Each row is followed by its class.
[-18  -9 -21   6  38 -15  13  45  32  39 -25 -36  -8 -36 -31 -21  21  43
  -1   4 -58 -17  17  -5 -12 -46  23  49   9   3   4 -37 -50   6  27  -4
   9 -10  40  19  42 -29] => kuda
[ 20   3  35   5  16  14  19  15   9  -3  14 -26  -5  12 -12 -27   3 -32
   3 -48 -12   0  -1  -9   5  -7 -14   2 -53   2 -18  34  18 -30  -1 -25
 -40   8  16 -18 -66  79] => kos
[-43  45 -42  -4   1  -5 -23  -8  24  13  58  31  19  31   5   8 -14  -7
   9  29  13  -2  28 -21 -16 -13  33 -30 -12 -26  12  -9 -19  64  -5 -50
  62  -5  -3 -16   5 -70] => kos
[ 37 -28   9  16  -5 -30  -4 -21 -36   6  27   7  17  56 -10  55  25  22
  -1  14   5  14   9 -19  -2   3  11 -30 -14 -12 -21 -19   0 -24  -3  56
   4  27 -12  16 -10   9] => lov
[ -5  26 -39 -11 -11  -5  -9 -68  -3 -26  18  -5 -38  22  11  -7 -11   7
  24   6  49   8  11 -40 -72 -13   0 -49  -6 -39  16 -11   5  31 -28  -7
  86  28 -21  26  -7 -25] => Govet
[-18 -19 -10  28   1  -2  -4  -2  43  35  29  32 -27 -14 -34  -8  31 -17
  49  59 -14  46 -79   1 -61 -38 -35  -2  -9 -28   4   5  20 -27  26   2
  24  -7  18  21 -21  62] => nalos
[-33 -44  19  24  26  18 -16  13  -3  14   3  -9 -10  42  16  14  -3 -11
  -6   7  19 -83 -15  29   5   7   2  15 -57 -26  13 -14  11 -33  46 -32
  38 -28 -21 -25   5  64] => kos
[ 24 -36 -25  -9  -8 -23  53  -2 -15  -9 -25  14   6  33  -9 -46 -22 -42
  71  15  -5 -24  18  16   3 -11   9  33 -16 -38 -36   0   9  30 -31 -40
  -2 -26  -4   8  18 -10] => doz
[  2   0 -21  20   8  -7 -63 -33  35 -16  10 -12   4  13  -4 -14 -27  23
 -45  -4  33  24  -6   4  -2  71  -9 -66  33 -15 -34   6  17 -61 -15  21
  60  40 -17 -48 -49  33] => zanef
[ 42  19  14  39  51 -20  -2 -45  16 -36  13  -1   6  11  -1  -4  44  24
 -30 -18  13  -9  11 -26   7 -20  -6  58 -11 -62 -29  21  71  -7 -22 -77
 -24  22  -9 -22 -36   4] => mifed
[-22  18  28 -21   6 -15  -1  -7 -20  14 -22  -6  11 -18 -32 -35  -1 -63
  77  23  -2  26 -69 -43 -31 -24   4 -19 -28   1   0  17  -1 -14 -35 -23
 -20  15   2  41  -6  -2] => kuda
[ 41  35 -10  34  27  -3  -9  34   1  48  -1 -23 -10  -1 -14   1 -10  26
  13  16 -20  24  12  -3 -20 -26 -27  34 -15 -41   1 -35 -11   6  -8  21
  34  48  42   7 -32  -6] => bolin
[-28 -13 -24  -6   7  -6  22  -5  39 -15  34  11 -22  26 -25 -34  -2  29
 -45  22 -44 -20 -31 -22 -23 -12  23  -7  -4  40   6  15 -19 -48 -12  51
  15 -35  25 -16 -49  38] => kos
[-16 -51   5 -21 -21 -21   6  17 -15  27 -29  15  12  24   2 -38  -5 -35
  39  12  17 -23  17 -35  61  40  19  55   6 -40 -57 -15  20  19 -22  -9
  24 -11  48  42  11  12] => zanef
[  6  -4  32  18  38 -26 -43 -27 -14   3   5 -35  -2 -22  13  27  26 -33
 -35  12   0  46 -12 -14   0  39 -24  24  -9 -16 -26  12   6   9  -6 -28
  -2  22   8 -36 -31  -5] => bolin
[ 33   3 -45   4 -26  -3 -16  -2 -19  25 -16  -9 -39   9  17 -20   0  31
  34  19  -6  31  24  -7 -19   7 -10  32  16 -18  -6 -15 -23  11   0 -18
   4   4   8 -22 -19   0] => kuda
[-35 -20  -2  14 -56  -3 -31 -41 -15 -15 -30  26 -20  74 -43  58  18  17
   6  29   4  13  -9  36 -22 -37   7   1 -17 -86 -40   3  40  -6  -5 -22
 -53  43 -41 -31  49  51] => Govet
[-20 -25  -3 -17 -31  -6  23 -43  15  24  28 -26  -6  34  -3 -21 -13 -32
 -18 -44  -6   0  25 -18 -10  13 -22  -2  -8   0  18 -24  27 -18 -10   2
 -49   1 -19  -8 -23  31] => mifed
[-28 -34 -26  -8 -32  18   5   1 -19 -10 -18   1 -50  29   4  -9 -24  37
  12 -27  -7 -33   3   4 -36  13 -16 -47  53  -9  71 -37  -8  15 -16  46
  33 -56   1  -7 -26  56] => gubiv
[ 35  12   5  19  16  21 -16  10 -20  25  21 -13   0  10 -27   4  -2   9
  -7  32  37   3  -8  16   2  10 -22  -4  15 -17  27 -28  22 -16 -10  -4
  13  43  17 -19  18 -39] => Govet
[-14  34 -11 -16 -19 -12 -67 -33 -16  47 -20  -5  -5  18 -34   2  -7   0
 -12  51   3  22  31 -39 -30  20   0  54 -10  12   5 -21  16   7 -32 -21
   5  33   6 -10  15 -21] => bolin
[-19  49 -21  -2  -1  -5 -33  13  23  42 -21 -24  -5  -1  -9  22  -7 -10
  -4  -8  -7  34  23  -6 -19 -24 -17 -15 -22  18  41 -10  15   3   7 -12
 -29  20  -6 -34 -12  -2] => kuda
[ 26 -25   0   5  33  19   3   4 -22 -30   9  17  18  20  -8   8  -9  23
  -3 -21   8  24   6  26  40  25   5  -2 -19  20  -6  28   1  -5  19  14
 -16 -16 -12   8  27 -12] => lov
[ 32 -24  27  -4  17 -38   9  -1 -28  -1   5 -23   3  36   0  13 -23 -31
   4  61   6  -2 -17   2  11 -22  51  29 -40 -20 -28  29   3  27  -1 -29
  28  14  43   8 -11  24] => nalos
[ 34   8   3   4  34  42  -4 -17   4 -53  -7 -47 -18 -18 -32   7  24 -11
  53 -14  26 -41  -2  -9  49  34  -6  13 -12 -50 -72  34   9 -40  19 -44
  -4  12 -16  12  -4  61] => sedab
[  9 -11  -1  18 -10  20  -7  -3 -18  21  -6  10   9  20   6 -10 -33  12
  32   6  11 -20  13   3  27  11  -6   6   3 -33  -2   8  11 -13  31   3
 -13 -16 -12  -1   8  -7] => mifed
[-27 -51  -1 -20  -4  44 -13  -6   8  55 -38   7  14  13 -40 -52 -27  46
   6   3 -26  27 -49 -22 -63  -5  60   7  20 -40   2  10 -26 -37   3  21
  29 -29  22  76   1  24] => doz
[ 14  29   8 -17 -49 -23  16 -17  -8  32  -9 -30  11  22  -5  22  14  14
 -13  17   2 -15   4  -6   3 -44  -9  10  11 -15  -4  -1  14 -25 -12  26
 -22  28 -24  13 -50 -29] => zanef
[ 13  -3  20  -2 -19  -2   7  -5  15  -8 -10 -22   2 -17   8  16  27   7
  19   0 -43 -10  20  11   7  15 -32  12 -36  45 -11   4   4 -51  22   9
  26   1 -15 -22  10 -15] => kos
[-19   0 -16 -15  -9  20 -18   5   1  20   5   0   7  16 -13   7  -2 -17
 -13  -7   1 -25  17  -4  29 -15   8 -11  -6  10  24  -9  -3 -11  -3 -19
  -9  22 -10  22  23   6] => zanef
[ 28  -1  -3   9  -3  10  -4 -10  -5   5  -3 -23  -8  28   9  -2  -1   1
 -21 -33  18  -6  -8 -40 -15   1 -18   5 -30  22 -29   3   1 -44   3  38
  16  37  -2  20 -20 -15] => doz
[-50  40 -20 -26  -4  29  18 -23  40   5  18  42 -14 -78  18 -19 -33 -27
  -6  -9   0  58 -46   8   4   6  -5 -33  36   0  41  30  57  20  15  20
 -38 -49  28  10  -8  -8] => sedab
[ 17  29 -22  28  10   2 -26 -11 -20  65  -3  22  -7 -35  -5   4  -7  19
  -5   2   6 -27 -16 -39 -15   5 -18  58  -8  19 -24 -10 -19 -19 -11 -18
   5  10  -6 -15  26  14] => bolin
[ 23   5  -1  32  17  -5 -27   0 -37   9   4 -11 -14 -12 -11  51  27  12
   0  41 -34 -42  -8  -5  33  -6 -28   5  14  -6  26 -29 -17 -23 -22 -27
 -26  38   5   3   4  21] => lov
[ 64 -11 -44  17  36   2  43  12  37   8  30   6  -8 -18  -4 -52 -30 -73
 -50   9  14  51 -24  12 -21  24  49  28 -20  37 -26  82  21 -16  15 -25
 -43  21  -7 -52  -6  91] => gubiv
[ 45  37  -2   8  29  -4 -14 -18 -14  16  28 -13  -1   3  19   7   9   3
  -9  -9  -5  27   4 -16   8  11 -19  36   9 -19 -20   0  29  16 -10 -18
 -23  21  10   4 -39 -21] => bolin
[ -7  11   4  19  16 -13  -5  -4 -20  -9  20  12 -16  14  15  31  13 -13
  38   9 -38  11 -25  -4  -8   2 -19  65 -42 -26 -20 -13 -10  47   4 -19
 -33  -7 -15  -2 -13  20] => mifed
[ 16   7 -10   5  -5  43   0   8   7   8  -6 -19 -11  36 -10 -13   3  24
  31 -39 -19  15  23 -38 -22   6  -7  -5 -18  36 -13   0  -4 -24  39  24
 -15  -9   1  -1  -8   9] => nalos
[  8   2 -26  12 -27  -7 -26 -17 -43  49   3 -21 -20  57 -12  23   5  71
 -22  21  10  29  15 -23 -13 -27  -4  43 -16 -21  16   4   4 -16  18  -8
  21  -9 -11  -6 -25   9] => doz
[ 21 -24  -7  27   0   3  21  -9 -14  -8 -13  38  -2  -3 -29  -9  12 -13
  43 -11  15   1  36 -17  27  26 -30   7  -2 -10 -15  19  52 -18 -16  11
 -44  -1  -7   0  18  54] => kos
[-53  31 -60  20 -54  35   2  33  21  18   2  68   2  23 -53 -23   1 -18
  40 -25  28  19 -36  -3  14  -7   4  11   6 -12 -55 -16 -46 -12 -28 -36
 -60  44 -40 -22  16  60] => nalos
[ 20  21  -5  19 -14  24  -7  70   1  17  -7  15  -9  11 -13   3  48  12
 -15 -32  60  36 -16   5 -62  -6  10   4  34  19   6 -41 -13  40   3  20
  11  20   4 -50 -32  -1] => nalos
[-20 -59  -9  31   0   3  -1   2 -13  14 -15  11   2  29  12  -8 -39   2
 -28  -1 -22  36 -10 -34  20  16 -16 -21 -20  10   4  27 -25 -20  -6  67
   3  12  21  11   4   7] => zanef
[  0 -39 -34 -25 -20 -29  17 -29  11  30  34 -11 -18  24   9  13 -39 -31
  17 -20  25  12  13  18   8  15 -41   3 -29  32  34 -36  31 -13 -36  16
   1  -8  -8 -17  11  29] => zanef
[-25 -12  15   3 -38 -39  14 -25 -38   9   0 -12 -14  31   6  10 -11   1
   7  21  25   8  -8 -10   0 -11  27  -4   1 -37 -21  -9  10 -11  15  19
 -33   2  -3 -10 -19  20] => lov
[ 23 -49  -1  11  -2 -11  -5  -7 -30  28 -37 -16   9  -1   0  -2  -7  84
  -5  -8  -8 -38   5   3  55 -23  10   8  16 -19   4  17  -9 -57  -5 -28
  23 -41   6   2  -3  32] => sedab
[ 20  -4  21 -12 -25  -5   4   0  14  15 -10 -15  13  22  -6 -46   0 -22
  16  36 -16 -35   3 -15  25  12   8  52  -9  -1 -50 -30  45 -53 -13 -12
   9  53  42  13  30 -46] => zanef
[  5 -10 -17  37   9 -50   7  10 -22   5  13   0   6  31  20  16  -4   8
 -16   6  24 -14 -10   9  15  -8   1 -15   7  -4   2 -13  25  -8  21  33
  11   6 -40 -25  -4   4] => mifed
[  2 -33   3  27   4 -21 -18 -50  11 -20 -37 -21 -27  -2   4  19   3  23
  10  13 -24   7  25  -3 -10   8 -42  18   8 -22 -16   5  31 -28   4  22
 -22  -1  -5 -22  12  -2] => bolin
[-20  32  -1  -9   6  35  26  18   2  71  -6 -53   4  -9  -4   0  17 -17
   1  -9 -34  -3   1 -44 -27  21  -7  18 -21   8  31 -27 -27  -9  38  17
  -6 -21 -10  12 -46   5] => lov
[ 24 -34  14  -7 -92  21  -5  -8 -21  -2   5  25 -44  22  28 -36  -8  81
  42 -25  -5  43 -74   4 -20   6 -13  74   9  11 -13   8 -34 -49 -49 -46
   5 -23  22 -42 -41  47] => gubiv
[-18 -25 -25  44  40  38  37  37  42  30 -62   0  40 -14 -14 -16  23  26
  41  -5 -48 -58  15 -16  25   4  -3  25  -7  25  27 -47 -11 -91  25  17
 -29  -4 -39  21  74 -49] => lov
[ 32  -8  27  21  86 -28  13  29  11 -22 -15  -6  20 -16 -37  21  29 -53
  32  19 -17   2 -18  -8 -28 -39  55 -36 -43 -63 -42   3  10   9  12  29
  37  21  33  12  -7  32] => mifed
[ 41  18 -19 -19  -6 -35 -19  -5 -14  25  18   7 -14 -10  13  23 -22  -3
  -3  17  10  -4   5   3  -4   8   9  76 -17  43 -34   4   9  46  -1   7
 -23  16   1  32  13  21] => sedab
[ 16  33 -21  -7 -28 -24  24  22  22  27  15  14  10  17 -14 -33   7 -20
  32   7   3  -9   4 -15 -24 -17  19  40  14 -11 -34 -22 -20  20 -31 -20
 -19  10  -2 -13 -43 -16] => gubiv
[ 11  -5 -23   3   9   5   7   4 -26  34  18   4   2   2  25 -19 -42 -26
 -10 -18  45 -12  -8 -18  10 -41  16 -31  -6  13  70  -4 -36  -7 -37 -30
   3  19   4  12  -7 -24] => gubiv
[ 27  -2  -5  21  17  25  -5  -6   6 -11  27   7  -9  17  10  22 -19  11
 -31   4  27  14  34   4   2  37  11  21 -34  15  20 -41 -41 -32  -4  57
 -16  57   3  15 -25  13] => lov
[ 10 -35   9  40  52 -10   1 -20 -10 -23 -14  20 -14 -26 -55 -71   4  23
  -7  16  71  47  10  -5 -31  26 -21  -2 -28  48  25  19  -7 -85   5  57
   1 -20 -24 -31 -17  27] => Govet
[  4  -4  -9   7 -13  -9   9 -28 -14  10  29 -25  -4  16 -22  29  30  -5
 -16  49 -11  33  36 -22 -35  28 -11  24 -25   1  24 -44 -14   4  -5  20
  75  37  -6   9  23 -36] => doz
[ 38   4  41  21 -55  -6  11  40  11 -70   4  26  -3  42  50  47   3  15
   9 -47   1  37  19  47  30  30  18  25 -26  18 -81  30  18  20  48  37
 -47  29  -7 -48  -4  53] => kuda
[-20  12 -26 -29 -19  23  14 -20 -45 -17  -3 -11 -14  26  18  -6 -37  46
  61 -25  24   5 -24 -25 -21 -56  29 -68   2  29 114 -10 -11 -25 -33 -12
  48 -33 -30  44   6 -30] => doz
[ -4  34   6 -24 -14  -5  28   6 -15 -23  30  24   2   6  11 -34  -6 -62
  34 -13  -9 -47  -7   9  19  14 -10 -44  22   1   2 -20  10  37 -20 -25
 -18 -18   0   0 -31  13] => kuda
[ -5  -2  -2  36  24 -15   6  13  48 -49 -45  -1  21  20   9  15 -26   7
  30   5 -24  -6  58  10  36  27  12  27 -24 -39 -32 -11  20  11 -16   1
   8  29   9 -26  22 -13] => zanef
[-21  37 -25  31  43  87 -11 -19  -4   7  -4 -12   4 -17  -9  17 -79 -59
   0  -7  30   9 -55  -9 -18  66  18 -86  19 -57   6  21  15   3   3   3
 -29  63 -29 -14  60  20] => Govet
[ 37   6 -16  -9 -13  31   8  20   6  16   8 -26 -14  44  11  29  35 -12
 -26 -15  -3  21 -32  22  32 -31 -11  23 -12 -22 -39  13  16 -37  34  20
 -68  54  -6  11 -21 -12] => kuda
[ -7  -4  19 -10   2 -15   2   9 -15  43  -8   1  42 -15   6 -50   6  31
 -31 -26 -18  -1   8   1  25  23  -2  25   2  -3 -14 -20  -6 -11 -16 -23
  64   3  13  25 -16 -44] => kos
[  3  10  35   6   9   8 -15  24 -27 -30  31  11  -9  16  -6  52   0  14
  34  -7  -8   2   1  14  32  -5   7  17 -21  13   0 -19 -34   8   1  31
 -60  -4  13   1 -23  30] => zanef
[ 31 -47 -18 -16  -3 -10  25   2 -12 -49  -1 -23 -21  25 -10   4  16 -15
  29 -43 -16  13  34  -9  26  23 -17  -7  18   9 -35  -3  -8  27 -16  36
 -30 -14  11 -19   7  -9] => mifed
[-49   1 -22  -1  26  18  -5  -1 -15 -19 -14  18   4   0 -61 -22 -14 -21
   5  13   9 -11  27  11 -33  36   1   4  -7  10  30  -9  -2  73   2  -7
  13 -23 -40  11  70   9] => sedab
[ 17   3 -16  15  17 -23   5   5 -17 -58  16  -2 -12  32  12 -16  19 -18
  19  58  12  30  25 -15 -17   7  39  41   0  -7  -8  10 -10  74   3  -6
  -8  31 -18  38  -7 -30] => sedab
[  6  10  10  -3 -46  12  -8   4  -7  25  25  -7 -24   3  14  51  13   0
  -4 -20  38 -23  19 -30  12 -40 -29  13 -26  27  31  -4 -21  -5  23  22
  -6   5   5  -8 -12 -10] => mifed
[ 28 -30 -34   8  31 -39  -2 -15 -19  64  26 -13  -1  32 -21 -30  21   0
 -44  12   7  21  17 -38  -4 -19  25  58  -5  -9  15 -40   4 -27 -53 -58
 -25  14  28 -36 -15  -3] => gubiv
[ 19 -13 -25  15  -1   6   6  11   7  16   4 -11 -19  15  -4  13  28 -14
  -7  39 -13  -7   2  22   5 -36  15  27  -8 -15   8 -16 -23 -49  24   2
 -36  33 -14  -5  -5   4] => gubiv
[-22  17  -7  -8 -29  -3  -8  28 -40   7  29  -6 -18 -14 -10 -16  61  21
  -7 -55  35  70 -33 -26 -59  29  20 -13  59  25  16 -18  12  68  11 -38
  43   4 -29  -7  30  39] => kuda
[ 33 -34 -11   4 -13  42  14  11   6  30   3  14   4  12   6  -8 -38   0
 -11 -62  13  19 -11  39  26   1 -49  -3 -33  22  -7  30  19 -43   7  32
 -36  23  -5   3  19   5] => kos
[-38  36  65  -7 -28 -40   5  31 -20  15  12 -25   2  36 -40  -6  -9 -52
  50  28  25  65  -4 -11 -26 -41   0  28 -59 -53 -25   1  12  62   8  12
   2  30  41  19 -42   4] => bolin
[ 14  30  -1  14 -53 -13 -10 -25  -5  77  15  -7  -3   6   0  10   2  43
   9  13 -18   9   5 -26 -22  -1 -40  75  -4   2 -12 -19 -14 -20  -1 -13
 -46  22 -18  -2 -23   6] => kuda
[-26  48  20 -16 -11  13 -29 -15  20 -27 -18 -31  -5  15  11  41  17  41
   0 -19  31 -44 -19 -29   1  -2  -5  40 -14  -9  21   5  35  -5 -11 -39
  70   7 -22  20 -11 -16] => gubiv
[  8 -13 -14   7 -14 -25 -16 -17 -60  28 -10  22  24  37 -19  28 -20   8
   5 -13  52  27  21  -2  47  14  -8 -18 -13  -4 -10   5   2 -14 -25   5
 -47   3 -34 -27   0   5] => lov
[-11  10 -19 -33  37  19 -16 -10  42  37  25   6  11 -28 -16 -69  -7 -41
 -13  26  27 -19 -18 -25  -5  25  60  47 -16  35 -22   5   6 -46  -1 -61
  -1  -9  23 -13  13 -28] => kos
[-36  22 -21  28  41  -4  30  63 -10 -14 -16 -15  23   1 -23   8  27   1
   0 -19 -18  10  -4   7 -27 -32  24 -38  -7 -15   8   2 -72  62  45  30
  37 -26 -55 -26  -2 -38] => mifed
[ -8   0  -2  18   5  33  -4   8  14  -5  22 -68 -30  44  -3  26  11   6
  14 -29   4  18  35 -62   7  32 -19   0  -3 -11   0 -14  -5   5  15   9
 -25  25  21 -12 -13   4] => Govet
[ -9  -6  19  -2   3  -6   7  19  -3  -1 -32 -34  -5   0 -36 -28 -10  -1
   1  59 -53  -2  -7  26  13  12  41  76  20 -27 -15  14  28   0  26 -14
 -35  22  16  38  28  37] => gubiv
[-24   0 -27  16 -11  31 -47   6 -10   8   6 -14 -10  40  -3  27 -60 -19
 -12  26  12 -39   4  29  37  15 -11 -29 -18 -21   9 -10 -38 -12  -1 -17
   8  48 -13 -32  25  14] => zanef
[ -9   0 -28 -10 -43 -10 -14   3 -18  13   2  11 -23  70  -6  47  21   0
 -29  41  13 -12 -10  -6  10 -12  -1  23  -2 -39 -31 -16 -19  22  -7  43
   3  25   6  -4 -25  -5] => kuda
[ 34 -19  -4  19  27   8  10   4  -4   3  16 -13 -26  13   1   0  -1  34
  17  25 -24 -22  16  13  -4 -37 -17  17   6 -25  44 -25  -6  -3  13  16
 -16   4  29  42  -3  -8] => kuda
[ 44   2 -32  14 -22  30  11  -2   7  49  -2  -9  -2  17 -31  15 -13   6
   9   2   9  -3   6 -17 -20 -23 -29   2  -5 -17  26  20   3 -21 -22  -8
   9  19 -10   9 -18  37] => doz
[  2 -18  -8  -1 -25  20  -8  41  -6 -24 -10   9 -10  50  -2  18  -3  27
  23 -29  12  18  15  26  14   4  -8  19  -6  14   5   3  -4  40  10  -1
 -24  -5  -7  -6  22  -3] => lov
